Each row has a name. Each piece below is followed by the name of the row it came from, unless a question asks for something else. Each question is about the rows just above it.

[104,116,92,107,98,133,77,119,90,117,99,121,101,100,98,86,102,111,114,105,104,83,85,92,122,94,127,112,101,86,122,69,91,104,104,76,88] = q231
[103,113,119,124,100,118,101,116,75,98,67,129,74,136,110,72,52,80,82,76,102,81,66,80,105,106,122,107,118,106,119,92,51,71,78,94,91] = q38
[113,81,100,101,67,124,106,107,78,136,122,105,76,103,110,51,71,74,119,82,80,106,80,117,102,66,119,116,92,91,94,98,118,75,129,72,52] = q526
Which row holds these entries in another order? [69,76,77,83,85,86,86,88,90,91,92,92,94,98,98,99,100,101,101,102,104,104,104,104,105,107,111,112,114,116,117,119,121,122,122,127,133]
q231
Which row holds these entries in another order? [91,94,78,71,51,92,119,106,118,107,122,106,105,80,66,81,102,76,82,80,52,72,110,136,74,129,67,98,75,116,101,118,100,124,119,113,103]
q38

[48,119,3,133,68,101,135,103] : q38
[92,92,180,128,81,111,24,68] : q601
[121,103,88,113,107,99,100,110] : q64
[128,73,116,77,83,123,98,98] : q526
[103,160,68,98,36,34,40,159] : q152
[69,93,111,125,79,104,104,109] : q570
[83,116,98,73,98,129,77,123] : q164
[123,77,129,98,73,98,116,83] is which row reordered?
q164
Put [109,104,104,79,125,111,93,69] back in order: which row is it?
q570

[11,121,23,196,121,112,185] = q526
[8,185,145,190,89,154,94] = q570
[89,94,186,8,145,190,154] = q201
[196,122,23,121,11,185,112] = q983
[59,30,17,96,94,2,18] = q231
Put [2,17,18,30,59,94,96] back in order: which row is it?
q231
[186,8,190,89,94,154,145] is which row reordered?
q201
[94,154,89,190,145,185,8] is which row reordered?
q570
[121,23,11,196,185,121,112] is which row reordered?
q526
[185,11,121,23,196,121,112] is which row reordered?
q526

[85,94,88,99,75,44,102,102,75,104,102,72,102,101,89,102,103,100,114] : q152
[86,101,90,99,77,49,100,99,78,102,100,72,99,103,92,104,105,97,111] : q570
[106,82,102,87,103,101,97,101,97,102,98,102,63,100,86,86,82,102,100] : q231
[95,121,101,110,71,98,103,113,94,99,101,93,119,91,108,104,107,93,93] : q584
[81,117,87,89,57,20,96,96,62,106,103,57,96,109,94,107,108,93,98] : q526
[133,100,129,96,135,170,96,98,121,101,100,127,96,95,100,101,87,107,103] : q164
[88,98,92,105,106,97,100,101,82,99,94,69,101,103,95,107,89,94,117] : q932
[108,97,102,109,109,120,103,102,115,97,98,109,101,98,110,93,87,102,114] : q201
[95,119,101,91,110,121,93,94,103,99,98,101,94,107,104,108,113,93,71] : q601
[94,71,113,93,94,95,101,107,93,104,97,103,91,119,110,121,99,108,101] : q38
[86,98,87,102,82,63,102,101,86,100,100,82,102,102,97,100,103,97,106] : q983
Which row holds these entries in another order? [100,98,100,82,102,97,100,101,103,102,86,86,87,106,63,102,82,97,102]
q983
Put [71,93,113,108,104,107,94,101,98,99,103,94,93,121,110,91,101,119,95] back in order: which row is it?
q601
[108,99,121,94,119,103,101,110,93,91,104,95,101,113,94,71,98,107,93] is which row reordered?
q601

[134,121,97,70,199,146,155,163,113,71,123,139,70]  q64
[163,70,121,154,146,199,123,139,97,134,113,71,70]  q526
[70,123,153,139,163,70,134,199,71,71,108,94,93]  q584
Which row holds these entries in another order? [70,70,71,71,93,94,108,123,134,139,153,163,199]
q584
[70,121,134,199,154,113,70,139,97,163,123,71,146] is which row reordered?
q526
[139,70,134,121,97,70,199,146,155,163,113,71,123] is which row reordered?
q64
Put [139,146,70,134,123,121,163,155,70,71,113,97,199] back in order: which row is it?
q64
Which row holds these entries in another order? [123,139,97,134,113,71,70,163,70,121,154,146,199]
q526

[88,90,108,86,88,98,113,84,97,97,90]  q601
[76,80,85,51,70,69,188,8,78,102,14]  q570
[110,113,83,115,116,96,88,118,97,100,109]  q152
[118,114,100,122,114,111,70,137,110,105,127]  q38
[87,100,71,84,101,73,139,64,77,96,62]  q526
[96,78,166,70,58,132,114,80,131,118,92]  q164
[94,117,53,111,130,73,99,108,72,87,99]  q932
[83,96,97,117,113,100,115,109,88,116,109]  q983
[109,118,88,113,115,100,96,97,109,83,116]  q231
[109,100,97,118,88,96,116,115,83,113,110] is which row reordered?
q152
[116,83,109,97,96,100,115,113,88,118,109] is which row reordered?
q231

[105,43,100,128,110] = q152
[99,98,101,102,91] = q64
[106,32,99,136,114] = q526
[94,156,101,70,72] = q201
[119,100,16,144,106] = q983
[106,15,100,144,119] = q570
[99,92,100,106,93] = q601
[98,132,100,84,80] = q584
[95,205,99,43,56] = q231
[119,15,99,144,106] = q38
[102,71,100,115,100] = q164
[96,133,100,87,80] = q932
[119,144,100,15,106] is which row reordered?
q570
Which row holds these entries in another order? [119,106,15,100,144]
q570
[15,144,99,106,119] is which row reordered?
q38
Which row holds these entries in another order? [43,56,95,205,99]
q231

